Below are the code and all the weights of a small trained network. Each question names an input and a target symbol and asks about switching units off, where a switched-off unit gives its printed mean instead of its output.

import numpy as np


def w(rows, s, z=0):
    codes = np.array(rows[::2]) - 128.0
    scale = np.full(codes.shape[1], s)
    scale[-1] = z or s
    return codes * scale


def norm(h):
    return h / np.sqrt((h * h).mean(-1, keepdims=True) + 1e-5)


def f(y):
    return y / 2 * (1 + np.tanh(0.7978845608 * (y + 0.044715 * y**3)))


def softmax(a):
    e = np.exp(a - a.max(-1, keepdims=True))
    return e / e.sum(-1, keepdims=True)


def log_softmax(a):
    a = a - a.max(-1, keepdims=True)
    return a - np.log(np.exp(a).sum(-1, keepdims=True))


def net(x, mask):
    ids = ['ΓΔΘΦΨαβηξστ'.index(c) for c in x.split()]
    T = len(ids)
    res = E[ids] + P[:T]
    r = norm(res)
    for j in range(2):
        rows = slice(2 * j, 2 * j + 2)
        q, k, v = (r @ M[0][rows].T for M in (Q, K, V))
        z = softmax(np.where(np.tri(T) > 0, q @ k.T / 2**0.5, -1e9)) @ v
        o = O[0][rows]
        res = res + np.where(mask[j], z, o[:, -1]) @ o[:, :-1]
    y = f(norm(res) @ A[0][:, :-1].T + A[0][:, -1])
    res = res + np.where(mask[2:6], y, B[0][:, -1]) @ B[0][:, :-1]
    return log_softmax(norm(res)[-1] @ U[:, :-1].T + U[:, -1])


Q, K, V, O, A, B = {}, {}, {}, {}, {}, {}
E = w([
[127,112,133,96,128],'Γ',
[110,192,138,97,82],'Δ',
[152,115,169,148,116],'Θ',
[130,97,104,102,87],'Φ',
[111,175,221,235,104],'Ψ',
[114,134,93,179,46],'α',
[116,132,151,98,143],'β',
[134,82,143,158,54],'η',
[119,130,189,155,139],'ξ',
[111,124,80,2,166],'σ',
[70,101,110,112,120],'τ',
],0.0083)
P = w([
[135,156,102,128,134],'0',
[118,99,144,79,103],'1',
[102,115,125,254,116],'2',
[162,147,103,136,153],'3',
[111,202,80,129,96],'4',
[91,95,137,235,121],'5',
[157,142,99,125,148],'6',
[93,136,140,65,92],'7',
[102,120,130,222,128],'8',
[156,138,96,123,150],'9',
[102,202,106,114,38],'10',
[97,114,142,215,131],'11',
],0.0099)
Q[0] = w([
[216,82,110,168,164],'H0',
[125,39,199,73,136],'H0',
[96,119,121,254,162],'H1',
[209,123,55,152,195],'H1',
],0.0086)
K[0] = w([
[225,61,107,178,213],'H0',
[167,254,44,215,98],'H0',
[132,128,250,176,98],'H1',
[216,45,138,143,203],'H1',
],0.0074)
V[0] = w([
[255,86,76,135,93],'H0',
[204,122,183,143,146],'H0',
[149,172,115,43,152],'H1',
[135,146,146,107,192],'H1',
],0.0082)
O[0] = w([
[204,181,202,105,123,30],'H0',
[66,155,242,69,142,152],'H0',
[131,253,123,175,144,3],'H1',
[91,160,157,75,192,44],'H1',
],0.0076,0.0016)
A[0] = w([
[29,120,84,92,225,138],'N0',
[127,112,241,50,217,24],'N1',
[203,166,152,184,254,193],'N2',
[183,161,80,88,98,254],'N3',
],0.0055,0.00086)
B[0] = w([
[181,78,113,154,100,218],'N0',
[86,140,1,141,44,247],'N1',
[60,90,140,131,185,138],'N2',
[157,126,184,209,148,197],'N3',
],0.0077,0.0014)
U = w([
[128,153,145,129,168,142],'Γ',
[141,179,95,164,137,16],'Δ',
[110,180,203,32,64,180],'Θ',
[234,158,154,156,144,159],'Φ',
[54,77,198,192,159,120],'Ψ',
[187,112,103,116,104,2],'α',
[81,148,117,135,186,122],'β',
[214,101,183,102,59,128],'η',
[2,95,65,78,87,136],'ξ',
[146,167,108,114,189,213],'σ',
[177,55,55,139,166,134],'τ',
],0.0077,0.0024)

Each question gives the input, a string of symbols that net reads in full, and the target symbol t.
The units are the heads (2 rows each of Q, K, V and O) and the neurons (one row each of A and B). Each row of codes is followed by its name. A weight is (code - 128) times the scale printed after its matrix; where a second scale follows, it is the last column's (O, A, B and U).
mask holds one flag per unit, heads first, then neurons. A switched-off unit (its flag False) gives its mean, the last column of its rows in O or B, instead of its output. The means were averaged over made-up inputs and are rounded, as every weight is.
A unit's drop is (log p(t) with every unit on - log p(t) with that unit switched off) / (log p(t) with every unit on - log p(t) with every unit switched off).
The circuit of an input: a set's keep is (log p(t) with only the set's units on - log p(t) with every unit switched off) / (log p(t) with every unit on - log p(t) with every unit switched off). Starting from all 6 units, units are removed one at a time, each time the one whose removal leaves the highest keep (on an exact tie, the one counted first), for as long as the keep stays at least 0.8.
circuit, biggest first: the units of the circuit, biggest drop first
k most important neurons: the k neurons with the biggest drops, biggest first
heads that matter: for each layer, one digit per head in row order, 1 if its drop is at least 0.15 and else 0, layers parted by /
drop when u is switched off: that unit's drop, to one decimal
input η ξ σ Θ η Φ β ξ, target η: circuit, biggest first : [H0]
input η η Γ Θ Θ, target η: circuit, biggest first : [H1, H0]
input ξ τ η Θ ξ η ξ Ψ, target ξ: heads that matter : 10
input η ξ Θ ξ Θ, target ξ: heads that matter : 10
input η σ σ σ Φ σ Θ ξ η ξ ξ σ, target τ: heads that matter : 00
input Θ ξ Φ Φ η τ η β, target η: 2 most important neurons : [N3, N1]
input η ξ σ Ψ η ξ ξ Φ, target η: circuit, biggest first : [H0, N1, N3]
input Θ Θ η β Φ, target Θ: 2 most important neurons : [N1, N0]
input Γ Θ Γ ξ α, target Θ: 2 most important neurons : [N1, N0]
input Ψ Δ Γ Γ β ξ ξ, target ξ: circuit, biggest first : [N1, H0]
input Θ ξ σ ξ Θ, target ξ: drop when N3 is switched off : 0.1
input Θ σ Φ ξ β Θ Φ, target Φ: drop when N1 is switched off : 0.0
input σ η Φ η ξ ξ Θ, target Θ: drop when H0 is switched off : 0.9
input ξ Θ σ Δ σ Θ α, target η: most important neuron : [N1]
